Below is a small trained network, with its code and all its weights. Each question gives an input and a class and asks what happens when units are switched off, that is, made to give their printed mean instead of their output.

import numpy as np


def w(rows, s, z=0):
    codes = np.array(rows[::2]) - 128.0
    scale = np.full(codes.shape[1], s)
    scale[-1] = z or s
    return codes * scale


def f(y):
    return y / 2 * (1 + np.tanh(0.7978845608 * (y + 0.044715 * y**3)))


def log_softmax(a):
    a = a - a.max(-1, keepdims=True)
    return a - np.log(np.exp(a).sum(-1, keepdims=True))


def net(x, mask):
    res = np.array(x, float).reshape(1, 8) / 4 @ E
    y = f(res @ A[0][:, :-1].T + A[0][:, -1])
    res = res + np.where(mask, y, B[0][:, -1]) @ B[0][:, :-1]
    return log_softmax(res[-1] @ U[:, :-1].T + U[:, -1])


A, B = {}, {}
E = w([
[140,117,125,137,112,148,138,163,126,108,109,120],'x0',
[253,251,139,107,171,91,146,140,152,55,125,183],'x1',
[115,124,209,96,108,223,91,102,22,30,212,173],'x2',
[125,169,139,82,13,179,154,33,145,133,25,137],'x3',
[119,124,110,119,132,110,94,101,144,114,133,128],'x4',
[242,141,26,149,48,142,132,75,76,139,199,40],'x5',
[171,38,115,86,221,103,191,50,49,65,45,90],'x6',
[128,144,149,124,137,129,143,134,110,158,131,122],'x7',
],0.0065)
A[0] = w([
[127,122,155,131,126,183,100,117,46,86,196,153,55],'n0',
[137,98,97,173,211,122,95,185,99,150,168,156,70],'n1',
[159,122,58,129,137,37,181,153,216,175,79,72,64],'n2',
[62,119,185,99,194,96,111,170,141,111,122,133,13],'n3',
[146,118,117,150,111,58,160,133,202,178,79,99,76],'n4',
[125,113,179,105,78,177,98,126,77,54,144,148,77],'n5',
[197,168,52,129,103,155,106,107,54,137,167,72,18],'n6',
[59,61,111,125,112,127,54,169,75,169,120,61,115],'n7',
[135,154,161,99,53,151,123,42,108,146,35,139,72],'n8',
[107,177,114,168,81,168,98,166,172,172,192,127,116],'n9',
[65,1,150,113,72,166,105,109,131,175,150,85,104],'n10',
[123,163,121,99,71,90,157,91,165,178,53,117,57],'n11',
[147,102,156,179,190,70,122,180,95,162,209,114,71],'n12',
[98,136,203,88,92,166,143,88,180,124,38,174,80],'n13',
[196,132,95,162,95,171,120,78,91,154,173,45,43],'n14',
[113,140,202,114,102,160,81,101,63,57,231,165,75],'n15',
[185,221,135,116,154,77,144,141,128,62,101,146,117],'n16',
[163,58,98,114,154,88,179,98,83,84,83,134,121],'n17',
[123,179,64,153,185,109,133,126,191,167,88,98,112],'n18',
[147,119,76,211,149,41,163,167,180,216,78,65,62],'n19',
[102,130,209,62,117,174,132,92,70,62,198,116,71],'n20',
[184,131,83,175,107,150,118,106,81,157,170,55,71],'n21',
[169,58,119,91,211,104,198,67,50,117,115,72,112],'n22',
[187,207,79,80,162,140,179,137,137,90,125,167,140],'n23',
[123,107,105,130,207,84,95,215,141,100,222,127,113],'n24',
[98,81,211,152,213,122,100,184,162,130,108,178,62],'n25',
[157,58,134,210,218,40,92,195,110,112,191,113,100],'n26',
[155,72,123,74,191,140,160,124,79,131,44,101,126],'n27',
[95,110,196,69,167,144,80,153,139,140,51,202,28],'n28',
[181,233,133,101,167,102,105,141,139,20,133,160,89],'n29',
[117,155,134,71,55,134,156,64,156,133,76,137,39],'n30',
[99,121,170,124,192,140,112,144,157,128,91,195,42],'n31',
[124,193,120,174,87,132,67,191,146,147,149,171,65],'n32',
[101,196,71,125,86,159,70,217,165,189,139,168,60],'n33',
[64,119,165,125,173,136,124,191,155,85,69,172,52],'n34',
[129,177,153,133,42,154,127,89,164,140,85,169,61],'n35',
[95,22,110,109,125,143,145,114,115,173,120,110,99],'n36',
[14,61,107,137,97,149,133,127,82,156,123,66,63],'n37',
[139,93,113,104,229,102,187,101,85,86,85,72,101],'n38',
[110,186,152,173,64,110,95,185,161,180,215,145,120],'n39',
[218,98,63,159,112,115,119,101,126,132,212,73,104],'n40',
[80,132,133,140,91,197,97,148,157,172,139,75,77],'n41',
[71,54,120,159,110,158,110,140,108,168,123,103,99],'n42',
[118,143,134,128,130,172,86,118,102,78,142,131,5],'n43',
[233,178,150,90,158,115,99,168,155,113,102,154,108],'n44',
],0.0064,0.0013)
B[0] = w([
[160,33,111,87,150,131,107,175,127,210,87,186,214],'n0',
[168,218,60,124,92,119,125,148,86,130,47,91,189],'n1',
[153,41,126,82,168,156,113,168,142,176,80,202,250],'n2',
[220,124,154,131,63,60,147,116,131,167,137,105,193],'n3',
[162,59,107,63,140,151,125,182,120,173,74,221,208],'n4',
[127,67,95,87,110,148,120,195,137,158,83,190,209],'n5',
[173,84,185,181,90,54,136,155,175,202,165,115,235],'n6',
[91,161,97,64,191,141,181,121,171,147,176,78,209],'n7',
[126,220,34,146,75,120,113,177,36,108,79,56,229],'n8',
[60,132,199,174,153,139,81,73,145,35,108,128,214],'n9',
[111,185,122,62,233,148,218,156,149,145,226,80,244],'n10',
[130,154,77,117,112,123,119,204,78,121,71,171,204],'n11',
[134,179,37,125,94,144,113,154,24,123,83,88,203],'n12',
[199,181,84,149,51,50,145,139,87,176,87,69,221],'n13',
[166,81,202,171,59,35,152,149,204,166,124,122,237],'n14',
[145,45,111,49,160,148,107,226,106,174,49,232,250],'n15',
[54,174,127,87,230,176,205,94,183,138,217,94,217],'n16',
[51,104,184,188,134,164,62,65,135,74,113,118,210],'n17',
[102,71,93,79,160,146,105,150,131,127,127,204,197],'n18',
[157,3,99,66,166,162,106,177,86,186,105,240,254],'n19',
[166,34,98,84,145,126,91,224,104,177,77,211,227],'n20',
[163,114,193,145,62,18,166,120,182,166,131,117,222],'n21',
[82,127,190,193,133,179,26,64,158,52,84,126,252],'n22',
[102,164,124,133,172,160,181,104,168,130,180,94,203],'n23',
[150,209,46,111,56,137,134,141,46,79,72,60,224],'n24',
[176,96,122,162,57,86,154,117,170,155,146,74,225],'n25',
[144,208,32,99,43,107,108,177,8,105,50,59,243],'n26',
[84,137,196,203,134,172,51,83,121,66,104,134,216],'n27',
[175,79,179,169,62,63,137,117,172,161,148,117,214],'n28',
[101,169,120,64,214,149,219,95,161,183,207,86,234],'n29',
[138,170,30,117,86,142,128,151,75,106,76,86,203],'n30',
[171,118,181,154,75,70,153,118,167,152,149,117,193],'n31',
[74,109,161,180,141,194,83,60,152,54,155,109,196],'n32',
[49,108,196,206,154,177,33,57,99,115,112,142,212],'n33',
[170,120,174,183,43,37,140,102,228,176,161,110,213],'n34',
[118,182,73,150,115,155,96,105,46,100,122,53,202],'n35',
[106,160,143,113,187,185,168,86,150,98,182,94,196],'n36',
[131,183,111,67,183,176,199,114,186,136,207,87,228],'n37',
[93,113,180,227,140,202,41,61,144,49,118,122,230],'n38',
[51,125,222,231,143,200,35,55,110,50,113,143,231],'n39',
[174,127,168,138,75,71,141,135,199,152,152,94,238],'n40',
[75,152,126,140,187,148,113,121,141,101,131,109,186],'n41',
[114,168,115,106,169,165,203,137,165,131,200,94,196],'n42',
[144,79,104,134,146,116,141,138,116,120,152,181,153],'n43',
[109,176,113,58,236,162,174,122,172,131,212,94,204],'n44',
],0.0052,0.0058)
U = w([
[84,114,188,192,148,194,51,71,122,73,99,139,167],'0',
[140,49,99,63,155,151,127,172,107,176,86,245,64],'1',
[108,176,113,78,212,169,238,108,157,140,188,89,152],'2',
[139,189,46,127,51,119,130,139,30,120,73,74,255],'3',
[161,95,183,160,44,19,161,116,187,169,134,111,24],'4',
],0.012,0.00085)

Each question gives the input, the list of numbers given to net, and the class t.
The units are the neurons (one row each of A and B). Each row of codes is followed by its name. A weight is (code - 128) times the scale printed after its matrix; where a second scale follows, it is the last column's (A, B and U).
mask holds one flag per neuron, in row order. A switched-off neuron (its flag False) gives its mean, the last column of its row in B, instead of its output. The means were averaged over made-up inputs and are rounded, as every weight is.
A unit's drop is (log p(t) with every unit on - log p(t) with that unit switched off) / (log p(t) with every unit on - log p(t) with every unit switched off).
The circuit of an input: a set's keep is (log p(t) with only the set's units on - log p(t) with every unit switched off) / (log p(t) with every unit on - log p(t) with every unit switched off). Starting from the 12 units with the biggest drops (on a tie, the unit counted first), units are removed one at a time, each time the one whose removal leaves the highest keep (on an exact tie, the one counted first), for as long as the keep stays at least 0.8.
circuit, biggest first: the units of the circuit, biggest drop first
unit that matters most: the unit with the biggest drop
top k neurons: the k neurons with the biggest drops, biggest first
drop of u: that unit's drop, to one decimal
input [3,-3,-6,-6,-8,6,1,-2], class 1: unit that matters most -> n19
input [6,-4,4,6,-4,7,-3,8], class 4: top 3 neurons -> n14; n6; n21
input [8,1,0,-1,5,4,3,5], class 4: top 2 neurons -> n39; n33
input [8,-5,-6,1,7,3,-6,1], class 0: top 3 neurons -> n39; n33; n9
input [-7,4,-4,5,3,-5,-1,-1], class 3: circuit, biggest first -> n13; n30
input [7,7,-6,-1,-2,-7,2,6], class 2: top 2 neurons -> n16; n44
input [-3,-2,4,5,7,-4,1,-7], class 3: circuit, biggest first -> n13; n8
input [-7,3,1,-6,2,5,-3,-2], class 3: top 2 neurons -> n24; n26
input [2,8,6,2,0,0,4,-3], class 2: top 4 neurons -> n29; n16; n23; n44
input [1,6,-2,7,-7,-3,-7,4], class 0: top 2 neurons -> n33; n39
input [8,-6,-4,-6,-3,5,-2,-3], class 2: top 4 neurons -> n7; n10; n37; n42
input [2,0,-3,-6,-3,-8,-7,-7], class 4: top 3 neurons -> n34; n25; n3
input [-6,7,2,-5,-2,7,-6,-8], class 2: top 2 neurons -> n29; n44
input [-3,-5,0,-7,8,3,6,3], class 3: circuit, biggest first -> n26
input [6,5,-3,4,-7,-2,-4,3], class 2: circuit, biggest first -> n44; n16
input [-6,-5,-2,6,2,8,6,8], class 4: top 3 neurons -> n14; n21; n6
input [4,8,8,-8,1,-7,-4,8], class 1: top 3 neurons -> n15; n20; n0
input [-1,6,-3,0,3,-7,4,-7], class 4: top 2 neurons -> n34; n28
input [-5,-5,-5,-3,-1,2,2,-5], class 1: top 2 neurons -> n19; n2
input [-5,-1,-6,3,3,7,-8,4], class 0: circuit, biggest first -> n39
input [-2,6,-8,-1,8,-7,-6,5], class 1: drop of n2 -> 0.2
input [1,-8,7,5,1,-7,6,5], class 2: drop of n19 -> 0.1
input [8,6,-4,-8,0,-5,-4,-6], class 3: drop of n26 -> 0.5
input [-8,0,3,-8,-3,2,-1,8], class 3: drop of n44 -> 0.0
